Below is a small trained network, with its code and all its weights. Each question gives an input and a class and asks what happens when units are switched off, that is, made to give their printed mean instead of their output.

import numpy as np


def w(rows, s, z=0):
    codes = np.array(rows[::2]) - 128.0
    scale = np.full(codes.shape[1], s)
    scale[-1] = z or s
    return codes * scale


def f(y):
    return y / 2 * (1 + np.tanh(0.7978845608 * (y + 0.044715 * y**3)))


def log_softmax(a):
    a = a - a.max(-1, keepdims=True)
    return a - np.log(np.exp(a).sum(-1, keepdims=True))


def net(x, mask):
    res = np.array(x, float).reshape(1, 8) / 4 @ E
    y = f(res @ A[0][:, :-1].T + A[0][:, -1])
    res = res + np.where(mask, y, B[0][:, -1]) @ B[0][:, :-1]
    return log_softmax(res[-1] @ U[:, :-1].T + U[:, -1])


A, B = {}, {}
E = w([
[1,48,122,99,190,174,127,159,65],'x0',
[120,122,82,170,187,166,24,165,118],'x1',
[160,80,193,195,134,142,83,151,87],'x2',
[86,99,175,65,58,194,184,228,248],'x3',
[219,148,170,130,212,143,111,220,230],'x4',
[90,212,57,147,159,80,84,106,119],'x5',
[153,91,51,27,71,180,161,147,146],'x6',
[55,71,193,207,126,214,39,175,126],'x7',
],0.005)
A[0] = w([
[102,87,73,48,71,145,182,90,108,218],'neuron 1',
[105,199,133,183,140,98,83,106,131,197],'neuron 2',
[180,213,63,138,139,92,105,96,122,115],'neuron 3',
[154,114,174,102,111,167,133,229,217,161],'neuron 4',
[184,255,29,147,153,75,72,100,140,160],'neuron 5',
[101,82,134,160,169,147,82,147,51,224],'neuron 6',
[102,102,23,58,44,147,175,54,83,226],'neuron 7',
[127,131,98,85,94,115,163,89,117,156],'neuron 8',
[75,79,111,143,149,194,93,161,112,248],'neuron 9',
[161,103,159,98,101,167,143,219,229,173],'neuron 10',
[172,229,46,145,147,89,91,101,131,162],'neuron 11',
[117,124,195,212,118,117,88,93,86,134],'neuron 12',
[84,55,111,152,116,249,57,173,129,252],'neuron 13',
[150,157,193,191,103,95,106,69,94,108],'neuron 14',
],0.0071,0.0034)
B[0] = w([
[104,180,3,183,182,75,175,126,136,198],'neuron 1',
[118,157,92,200,123,81,146,102,94,181],'neuron 2',
[204,108,111,118,165,102,161,115,130,180],'neuron 3',
[129,207,141,134,93,200,167,221,202,216],'neuron 4',
[239,91,63,158,247,58,158,139,113,219],'neuron 5',
[100,68,128,228,141,120,74,146,66,205],'neuron 6',
[92,161,6,173,180,58,145,114,95,218],'neuron 7',
[143,149,96,138,169,84,169,116,126,157],'neuron 8',
[61,115,126,193,127,173,82,215,99,218],'neuron 9',
[142,218,135,139,114,188,193,204,220,218],'neuron 10',
[207,87,63,142,247,55,163,131,108,199],'neuron 11',
[166,98,157,211,94,62,130,46,57,177],'neuron 12',
[77,114,173,212,104,212,80,235,115,253],'neuron 13',
[184,137,162,168,87,93,163,51,107,164],'neuron 14',
],0.0064,0.0079)
U = w([
[202,113,173,82,159,132,162,119,152,95],'0',
[96,39,134,159,154,143,58,165,73,209],'1',
[49,175,103,126,134,109,143,117,133,224],'2',
[153,83,235,145,44,116,99,21,91,88],'3',
[128,180,169,125,83,201,147,188,206,117],'4',
[121,74,163,1,135,131,98,74,128,17],'5',
[168,135,70,134,178,43,171,66,116,132],'6',
[122,76,148,30,121,161,84,68,137,5],'7',
],0.0077,0.0032)

Each question gives the input, the list of numbers given to net, and the class t.
The units are the neurons (one row each of A and B). Each row of codes is followed by its name. A weight is (code - 128) times the scale printed after its matrix; where a second scale follows, it is the last column's (A, B and U).
mask holds one flag per neuron, in row order. A switched-off neuron (its flag False) gives its mean, the last column of its row in B, instead of its output. The means were averaged over made-up inputs and are rounded, as every weight is.
A unit's drop is (log p(t) with every unit on - log p(t) with that unit switched off) / (log p(t) with every unit on - log p(t) with every unit switched off).
The circuit of an input: a set's keep is (log p(t) with only the set's units on - log p(t) with every unit switched off) / (log p(t) with every unit on - log p(t) with every unit switched off). Starting from the 12 units with the biggest drops (on a tie, the unit counted first), units are removed one at a time, each time the one whose removal leaves the highest keep (on an exact tie, the one counted first), for as long as the keep stays at least 0.8.
circuit, biggest first: the units of the circuit, biggest drop first
most important unit: the unit with the biggest drop
top k neurons: the k neurons with the biggest drops, biggest first
drop when u is switched off: that unit's drop, to one decimal
input [4,3,-3,4,-6,-7,8,2], class 2: top 2 neurons -> [neuron 7; neuron 1]
input [1,-5,5,2,3,-4,5,-6], class 4: circuit, biggest first -> [neuron 10; neuron 4]
input [-5,2,6,-6,3,-7,0,8], class 3: most important unit -> neuron 12
input [4,5,2,3,-4,-8,4,-4], class 2: circuit, biggest first -> [neuron 1; neuron 5]
input [5,-5,7,2,4,-7,-6,3], class 4: circuit, biggest first -> [neuron 4; neuron 10]
input [7,7,-6,8,2,2,-2,8], class 4: top 2 neurons -> [neuron 4; neuron 10]
input [7,6,3,4,3,-6,6,2], class 4: top 2 neurons -> [neuron 10; neuron 4]
input [-5,-1,6,-4,7,8,8,7], class 0: top 2 neurons -> [neuron 7; neuron 1]
input [-1,2,7,-3,4,7,-8,3], class 6: drop when neuron 14 is switched off -> 0.2
input [5,-5,7,0,8,-6,-7,-2], class 4: drop when neuron 5 is switched off -> 0.1
input [-3,-4,7,4,-5,4,-1,3], class 3: drop when neuron 12 is switched off -> 0.1
